Here is a tiny trained network, its code and every weight. The questions are about switching its units off for an input and a target symbol, where a switched-off unit gives its printed mean instead of its output.

import numpy as np


def w(rows, s, z=0):
    codes = np.array(rows[::2]) - 128.0
    scale = np.full(codes.shape[1], s)
    scale[-1] = z or s
    return codes * scale


def f(y):
    return np.maximum(y, 0)


def softmax(a):
    e = np.exp(a - a.max(-1, keepdims=True))
    return e / e.sum(-1, keepdims=True)


def log_softmax(a):
    a = a - a.max(-1, keepdims=True)
    return a - np.log(np.exp(a).sum(-1, keepdims=True))


def net(x, mask):
    ids = ['ΛΨεηθμπτ'.index(c) for c in x.split()]
    T = len(ids)
    res = E[ids] + P[:T]
    u = 0
    for l in range(3):
        r = res
        for j in range(3):
            rows = slice(2 * j, 2 * j + 2)
            q, k, v = (r @ M[l][rows].T for M in (Q, K, V))
            z = softmax(np.where(np.tri(T) > 0, q @ k.T / 2**0.5, -1e9)) @ v
            o = O[l][rows]
            res = res + np.where(mask[u + j], z, o[:, -1]) @ o[:, :-1]
        u += 3
        y = f(res @ A[l][:, :-1].T + A[l][:, -1])
        res = res + np.where(mask[u : u + 4], y, B[l][:, -1]) @ B[l][:, :-1]
        u += 4
    return log_softmax(res[-1] @ U[:, :-1].T + U[:, -1])


Q, K, V, O, A, B = {}, {}, {}, {}, {}, {}
E = w([
[52,124,108],'Λ',
[60,183,9],'Ψ',
[111,134,56],'ε',
[116,175,28],'η',
[163,94,77],'θ',
[20,92,102],'μ',
[148,152,42],'π',
[50,61,116],'τ',
],0.013)
P = w([
[129,149,170],'0',
[103,76,86],'1',
[104,80,74],'2',
[119,148,190],'3',
[132,67,48],'4',
[129,101,144],'5',
[113,154,195],'6',
[147,66,34],'7',
[134,114,137],'8',
[110,155,194],'9',
[158,71,2],'10',
],0.012)
Q[0] = w([
[74,98,27],'0.h1',
[131,165,195],'0.h1',
[77,173,195],'0.h2',
[171,225,69],'0.h2',
[254,73,86],'0.h3',
[63,168,24],'0.h3',
],0.019)
K[0] = w([
[94,227,168],'0.h1',
[98,40,108],'0.h1',
[104,185,182],'0.h2',
[182,253,69],'0.h2',
[168,83,32],'0.h3',
[148,245,126],'0.h3',
],0.018)
V[0] = w([
[102,255,208],'0.h1',
[135,246,118],'0.h1',
[130,49,132],'0.h2',
[127,33,174],'0.h2',
[114,47,132],'0.h3',
[139,74,52],'0.h3',
],0.0084)
O[0] = w([
[135,246,75,213],'0.h1',
[178,242,24,253],'0.h1',
[182,209,74,203],'0.h2',
[154,231,25,93],'0.h2',
[42,39,212,85],'0.h3',
[3,158,100,229],'0.h3',
],0.0055,0.0025)
A[0] = w([
[72,212,192,4],'0.n1',
[129,209,252,166],'0.n2',
[128,201,209,152],'0.n3',
[77,191,185,44],'0.n4',
],0.018,0.0019)
B[0] = w([
[22,229,49,253],'0.n1',
[43,247,253,210],'0.n2',
[192,222,195,183],'0.n3',
[91,81,61,246],'0.n4',
],0.018,0.0022)
Q[1] = w([
[71,95,123],'1.h1',
[42,255,180],'1.h1',
[96,83,103],'1.h2',
[147,137,172],'1.h2',
[129,91,85],'1.h3',
[226,67,160],'1.h3',
],0.019)
K[1] = w([
[194,136,164],'1.h1',
[168,225,197],'1.h1',
[128,89,122],'1.h2',
[122,107,203],'1.h2',
[112,155,59],'1.h3',
[177,248,152],'1.h3',
],0.015)
V[1] = w([
[53,56,95],'1.h1',
[172,161,76],'1.h1',
[108,244,255],'1.h2',
[172,188,68],'1.h2',
[109,89,77],'1.h3',
[113,83,172],'1.h3',
],0.0079)
O[1] = w([
[58,116,108,190],'1.h1',
[119,167,82,147],'1.h1',
[188,91,2,76],'1.h2',
[112,61,180,254],'1.h2',
[117,165,161,251],'1.h3',
[115,99,189,43],'1.h3',
],0.0072,0.0066)
A[1] = w([
[149,255,226,255],'1.n1',
[220,181,130,216],'1.n2',
[120,13,62,92],'1.n3',
[194,51,204,233],'1.n4',
],0.0095,0.0032)
B[1] = w([
[171,12,78,253],'1.n1',
[120,32,145,151],'1.n2',
[74,119,234,153],'1.n3',
[191,219,249,132],'1.n4',
],0.012,0.006)
Q[2] = w([
[172,30,138],'2.h1',
[208,165,143],'2.h1',
[107,54,157],'2.h2',
[112,77,86],'2.h2',
[135,250,136],'2.h3',
[82,171,156],'2.h3',
],0.015)
K[2] = w([
[51,111,193],'2.h1',
[55,51,77],'2.h1',
[120,39,129],'2.h2',
[196,72,133],'2.h2',
[141,246,137],'2.h3',
[67,167,151],'2.h3',
],0.013)
V[2] = w([
[113,115,191],'2.h1',
[96,2,1],'2.h1',
[163,88,137],'2.h2',
[87,121,222],'2.h2',
[92,55,245],'2.h3',
[20,134,120],'2.h3',
],0.0087)
O[2] = w([
[143,144,73,88],'2.h1',
[119,1,144,212],'2.h1',
[122,140,189,109],'2.h2',
[130,51,172,101],'2.h2',
[35,157,192,70],'2.h3',
[165,184,195,253],'2.h3',
],0.0079,0.018)
A[2] = w([
[11,122,88,195],'2.n1',
[255,172,155,69],'2.n2',
[109,195,59,2],'2.n3',
[133,152,216,164],'2.n4',
],0.0095,0.0047)
B[2] = w([
[7,113,88,254],'2.n1',
[187,132,123,168],'2.n2',
[149,145,232,179],'2.n3',
[210,166,174,200],'2.n4',
],0.015,0.0089)
U = w([
[151,5,170,83],'Λ',
[170,157,95,196],'Ψ',
[81,131,90,104],'ε',
[128,115,33,200],'η',
[102,219,105,132],'θ',
[159,120,198,128],'μ',
[107,90,96,175],'π',
[96,113,194,2],'τ',
],0.011,0.0062)

Each question gives the input, a string of symbols that net reads in full, and the target symbol t.
The units are the heads (2 rows each of Q, K, V and O) and the neurons (one row each of A and B). Each row of codes is followed by its name. A weight is (code - 128) times the scale printed after its matrix; where a second scale follows, it is the last column's (O, A, B and U).
mask holds one flag per unit, layer by layer, with each layer's heads first. A switched-off unit (its flag False) gives its mean, the last column of its rows in O or B, instead of its output. The means were averaged over made-up inputs and are rounded, as every weight is.
A unit's drop is (log p(t) with every unit on - log p(t) with that unit switched off) / (log p(t) with every unit on - log p(t) with every unit switched off).
The circuit of an input: a set's keep is (log p(t) with only the set's units on - log p(t) with every unit switched off) / (log p(t) with every unit on - log p(t) with every unit switched off). Starting from the 12 units with the biggest drops (on a tie, the unit counted first), units are removed one at a time, each time the one whose removal leaves the highest keep (on an exact tie, the one counted first), for as long as the keep stays at least 0.8.
units of the circuit, in order: the units of the circuit, biggest drop first
top k neurons: the k neurons with the biggest drops, biggest first
top k neurons in layer l: the k neurons of layer l with the biggest drops, biggest first
heads that matter: for each layer, one digit per head in row order, 1 if its drop is at least 0.15 and else 0, layers parted by /
input θ Ψ η η τ μ π Λ μ ε η, target θ: top 3 neurons -> [1.n4; 0.n1; 1.n1]
input ε Ψ θ Λ η π Λ μ η, target Λ: units of the circuit, in order -> [1.h2; 0.n2; 1.n1]
input μ η π Ψ Λ μ μ μ ε Ψ Ψ, target μ: top 3 neurons -> [1.n1; 1.n3; 0.n1]
input Ψ μ Λ Ψ Λ τ Λ τ Λ τ π, target Ψ: heads that matter -> 110 / 101 / 011
input Λ τ Ψ Λ ε θ Λ η π η η, target Λ: units of the circuit, in order -> [1.h2; 2.h1; 0.n2]
input τ Ψ Λ τ Λ Λ τ μ Λ, target τ: top 2 neurons -> [2.n1; 0.n2]
input τ ε Λ Λ ε, target τ: top 2 neurons -> [0.n3; 0.n2]
input μ μ μ π Λ ε η, target η: units of the circuit, in order -> [1.n1; 0.n1]
input μ Ψ Λ, target μ: top 2 neurons in layer 2 -> [2.n4; 2.n1]
input Λ η ε, target Λ: units of the circuit, in order -> [1.h2; 2.h1; 0.n1]
input Ψ η μ Λ μ Ψ θ η Λ τ η, target Ψ: heads that matter -> 100 / 101 / 001
input ε τ μ τ μ τ, target τ: units of the circuit, in order -> [2.h3; 0.h1; 0.h3]
input Ψ τ θ η Ψ, target Ψ: top 4 neurons -> [0.n4; 0.n1; 1.n1; 2.n1]
input η μ μ Ψ Λ ε Λ π π μ, target ε: units of the circuit, in order -> [0.n1; 2.n1]
input Λ π η η ε ε τ Λ, target Λ: units of the circuit, in order -> [0.n3; 1.h2; 0.n2; 2.h1]
input ε Ψ ε η Λ η η π θ, target η: units of the circuit, in order -> [2.h3; 2.n3; 0.h1]
input Λ Ψ μ π Ψ π μ θ η, target μ: top 3 neurons -> [0.n4; 0.n2; 0.n1]
input ε μ μ θ η, target ε: units of the circuit, in order -> [0.h3; 2.h3; 2.n1]
input π μ η ε θ Λ Λ Λ ε, target Λ: top 3 neurons -> [0.n4; 1.n1; 0.n2]
input π Λ ε τ τ Ψ, target τ: units of the circuit, in order -> [0.n2; 0.h2; 1.h2]
input Ψ η τ τ μ, target Ψ: top 3 neurons -> [1.n1; 0.n1; 2.n1]
input Λ π ε Λ Ψ μ μ ε Ψ π τ, target Λ: units of the circuit, in order -> [1.h2; 0.n3; 2.h1; 0.n2]
input μ μ Λ η Λ, target μ: heads that matter -> 001 / 100 / 001
input θ η Λ Λ τ η π Ψ, target θ: top 3 neurons in layer 0 -> [0.n1; 0.n4; 0.n2]
input Λ θ Λ Λ ε θ Λ, target Ψ: heads that matter -> 001 / 010 / 011
